Below are the code and all the weights of a small trained network. Each question names an input and a target symbol and asks about switching units off, where a switched-off unit gives its printed mean instead of its output.

import numpy as np


def w(rows, s, z=0):
    codes = np.array(rows[::2]) - 128.0
    scale = np.full(codes.shape[1], s)
    scale[-1] = z or s
    return codes * scale


def f(y):
    return np.maximum(y, 0)


def softmax(a):
    e = np.exp(a - a.max(-1, keepdims=True))
    return e / e.sum(-1, keepdims=True)


def log_softmax(a):
    a = a - a.max(-1, keepdims=True)
    return a - np.log(np.exp(a).sum(-1, keepdims=True))


def net(x, mask):
    ids = ['βδεζηθλμσφψω'.index(c) for c in x.split()]
    T = len(ids)
    res = E[ids] + P[:T]
    u = 0
    for l in range(2):
        q, k, v = (res @ M[l].T for M in (Q, K, V))
        z = softmax(np.where(np.tri(T) > 0, q @ k.T / 3**0.5, -1e9)) @ v
        res = res + np.where(mask[u], z, O[l][:, -1]) @ O[l][:, :-1]
        u += 1
        y = f(res @ A[l][:, :-1].T + A[l][:, -1])
        res = res + np.where(mask[u : u + 8], y, B[l][:, -1]) @ B[l][:, :-1]
        u += 8
    return log_softmax(res[-1] @ U[:, :-1].T + U[:, -1])


Q, K, V, O, A, B = {}, {}, {}, {}, {}, {}
E = w([
[170,131,124,81,184,120,136,166],'β',
[130,123,131,69,166,75,147,126],'δ',
[109,140,144,100,76,130,169,70],'ε',
[165,108,108,79,106,129,118,152],'ζ',
[163,91,149,124,73,116,123,112],'η',
[188,153,171,169,66,148,131,119],'θ',
[213,152,144,148,134,137,133,171],'λ',
[247,68,121,134,73,127,92,183],'μ',
[92,120,120,63,147,131,185,72],'σ',
[168,74,127,126,146,132,140,124],'φ',
[140,160,203,185,192,117,168,94],'ψ',
[142,163,122,99,112,166,171,108],'ω',
],0.015)
P = w([
[178,73,147,127,107,92,173,108],'0',
[100,81,251,67,124,204,104,114],'1',
[96,126,136,172,100,70,182,146],'2',
[116,54,204,117,153,206,150,152],'3',
[107,140,101,175,126,102,125,127],'4',
[145,86,175,123,159,197,186,124],'5',
[144,157,54,181,135,130,92,92],'6',
[196,78,147,127,170,156,176,129],'7',
[103,128,71,160,100,131,87,63],'8',
],0.013)
Q[0] = w([
[189,124,194,97,193,162,162,75],'0.h0',
[2,167,10,148,64,45,49,151],'0.h0',
[122,72,233,170,233,207,161,151],'0.h0',
],0.0074)
K[0] = w([
[155,179,44,186,156,123,88,77],'0.h0',
[142,51,254,73,99,133,184,154],'0.h0',
[81,181,82,178,120,91,84,134],'0.h0',
],0.0094)
V[0] = w([
[106,212,20,28,127,82,93,136],'0.h0',
[133,58,234,78,138,112,109,106],'0.h0',
[170,59,134,189,253,160,131,66],'0.h0',
],0.0054)
O[0] = w([
[130,211,161,65,154,132,13,57,3],'0.h0',
[183,20,31,192,88,125,117,43,197],'0.h0',
[69,3,85,250,122,178,84,185,209],'0.h0',
],0.0066,0.0049)
A[0] = w([
[150,125,202,2,156,220,110,113,162],'0.n0',
[161,91,193,116,153,215,140,155,114],'0.n1',
[228,129,160,11,160,191,98,73,234],'0.n2',
[161,155,146,159,127,140,112,73,181],'0.n3',
[119,144,214,145,160,87,168,119,65],'0.n4',
[72,113,140,110,115,167,141,85,200],'0.n5',
[170,167,83,112,159,134,163,162,253],'0.n6',
[74,155,178,61,100,153,131,150,252],'0.n7',
],0.008,0.0029)
B[0] = w([
[236,66,246,126,55,53,87,183,229],'0.n0',
[33,92,253,88,168,131,227,165,255],'0.n1',
[164,92,222,200,183,64,126,143,226],'0.n2',
[154,93,140,186,172,176,113,78,167],'0.n3',
[88,195,104,53,142,166,190,89,190],'0.n4',
[174,108,196,199,196,172,157,131,182],'0.n5',
[147,59,45,136,173,183,148,152,182],'0.n6',
[195,81,208,58,112,90,45,176,167],'0.n7',
],0.0055,0.0064)
Q[1] = w([
[173,50,244,113,155,249,154,121],'1.h0',
[203,34,140,36,120,175,156,170],'1.h0',
[29,253,71,128,108,93,115,103],'1.h0',
],0.0051)
K[1] = w([
[157,196,18,207,181,157,96,123],'1.h0',
[180,168,3,129,117,126,91,106],'1.h0',
[180,97,212,50,102,88,201,226],'1.h0',
],0.0054)
V[1] = w([
[105,134,228,201,84,171,170,28],'1.h0',
[14,105,101,99,219,53,159,73],'1.h0',
[89,177,129,140,229,253,167,147],'1.h0',
],0.0068)
O[1] = w([
[208,167,100,86,214,217,125,129,253],'1.h0',
[125,105,144,221,168,136,38,2,96],'1.h0',
[110,138,248,158,152,235,56,168,51],'1.h0',
],0.0089,0.0051)
A[1] = w([
[34,98,201,123,97,64,132,186,126],'1.n0',
[104,163,203,155,170,172,109,153,164],'1.n1',
[163,147,147,149,162,41,156,96,148],'1.n2',
[130,122,233,177,165,160,2,101,96],'1.n3',
[137,60,110,103,79,114,112,128,254],'1.n4',
[134,129,48,111,88,80,115,80,152],'1.n5',
[116,65,119,156,153,130,160,177,249],'1.n6',
[174,161,183,126,150,100,103,124,99],'1.n7',
],0.0083,0.0048)
B[1] = w([
[3,191,184,215,78,114,161,199,180],'1.n0',
[79,98,135,101,119,175,51,181,199],'1.n1',
[157,132,72,172,144,55,165,50,181],'1.n2',
[81,37,51,83,123,35,57,140,196],'1.n3',
[113,147,130,155,240,152,98,119,195],'1.n4',
[103,188,167,85,181,202,85,162,166],'1.n5',
[155,137,99,162,158,189,169,106,249],'1.n6',
[166,145,210,68,173,53,34,91,163],'1.n7',
],0.0078,0.017)
U = w([
[51,104,137,175,48,99,102,138,93],'β',
[178,202,215,188,95,85,134,95,101],'δ',
[141,142,195,22,107,113,107,169,115],'ε',
[114,186,212,122,61,185,135,182,66],'ζ',
[73,113,114,107,57,98,204,173,67],'η',
[239,113,202,53,112,130,118,74,29],'θ',
[103,213,149,177,157,189,143,120,254],'λ',
[96,91,123,53,128,191,110,148,190],'μ',
[120,98,76,73,128,82,28,91,52],'σ',
[241,71,69,179,110,110,202,69,168],'φ',
[178,140,194,2,100,166,187,165,38],'ψ',
[137,99,131,160,97,58,105,61,59],'ω',
],0.007,0.0044)

Each question gives the input, a string of symbols that net reads in full, and the target symbol t.
The units are the heads (3 rows each of Q, K, V and O) and the neurons (one row each of A and B). Each row of codes is followed by its name. A weight is (code - 128) times the scale printed after its matrix; where a second scale follows, it is the last column's (O, A, B and U).
mask holds one flag per unit, layer by layer, with each layer's heads first. A switched-off unit (its flag False) gives its mean, the last column of its rows in O or B, instead of its output. The means were averaged over made-up inputs and are rounded, as every weight is.
A unit's drop is (log p(t) with every unit on - log p(t) with that unit switched off) / (log p(t) with every unit on - log p(t) with every unit switched off).
The circuit of an input: a set's keep is (log p(t) with only the set's units on - log p(t) with every unit switched off) / (log p(t) with every unit on - log p(t) with every unit switched off). Starting from the 12 units with the biggest drops (on a tie, the unit counted first), units are removed one at a time, each time the one whose removal leaves the highest keep (on an exact tie, the one counted first), for as long as the keep stays at least 0.8.
circuit, biggest first: the units of the circuit, biggest drop first
top k neurons: the k neurons with the biggest drops, biggest first
k most important neurons of layer l: the k neurons of layer l with the biggest drops, biggest first
input ε μ μ φ η, target φ: top 2 neurons => [1.n0, 1.n1]
input ζ δ ψ μ ψ η, target μ: top neuron => [0.n1]
input η ψ σ β, target σ: circuit, biggest first => [1.h0, 1.n3, 0.n0]
input ψ η μ ω, target η: circuit, biggest first => [1.h0, 0.n1]
input ζ β ψ ψ ε, target φ: circuit, biggest first => [0.h0, 1.n1]
input ψ σ μ λ, target η: circuit, biggest first => [0.n1, 1.h0]
input ψ φ ζ ε θ, target φ: circuit, biggest first => [1.n0, 0.h0]
input ζ β σ ψ η φ η ψ, target φ: circuit, biggest first => [1.h0, 1.n2]
input λ ψ σ μ β, target φ: circuit, biggest first => [1.n0, 1.n1]
input ψ β σ ζ β ζ, target β: top 2 neurons => [1.n0, 0.n0]
input ψ μ ω σ μ ψ, target η: circuit, biggest first => [1.h0, 0.n1]
input β β β σ ω ω δ δ, target ω: 2 most important neurons of layer 1 => [1.n2, 1.n3]
input μ β ψ ψ λ β, target ζ: 2 most important neurons of layer 1 => [1.n0, 1.n3]
input β ω μ σ σ ω, target σ: circuit, biggest first => [1.n3, 1.h0, 0.h0, 0.n0]
input ζ λ ψ ψ β ω, target β: top 2 neurons => [1.n0, 0.n0]
input ζ δ φ λ β ω, target β: 2 most important neurons of layer 0 => [0.n0, 0.n1]
input ψ ψ β ε ε η ζ ψ σ, target φ: circuit, biggest first => [0.h0]
input ψ λ ω, target φ: 3 most important neurons of layer 1 => [1.n0, 1.n1, 1.n5]
input λ β ψ θ ζ η ψ μ ζ, target λ: top 4 neurons => [1.n3, 1.n5, 1.n4, 1.n2]
input ψ ζ ψ ψ, target μ: top 3 neurons => [1.n3, 1.n1, 0.n0]
input ψ ψ ζ ψ ψ β, target μ: 2 most important neurons of layer 0 => [0.n0, 0.n4]
input ψ δ σ η ω ε, target ε: top neuron => [0.n0]
input ψ β ε ψ δ ψ, target ω: top 4 neurons => [0.n1, 0.n0, 1.n3, 1.n2]
input ζ ψ ψ ψ ψ ε ζ ψ ω, target φ: top 2 neurons => [1.n0, 1.n1]
input μ ψ ψ β ε σ, target θ: top 2 neurons => [0.n0, 1.n7]
input ζ ζ ζ ζ, target δ: top 2 neurons => [1.n0, 0.n0]
input η ψ ζ ψ λ ψ δ, target φ: circuit, biggest first => [0.h0]
input ψ β ζ ε ζ θ, target δ: top 2 neurons => [0.n1, 1.n0]
input ψ ψ β ψ, target β: top 4 neurons => [0.n1, 1.n0, 0.n0, 1.n3]
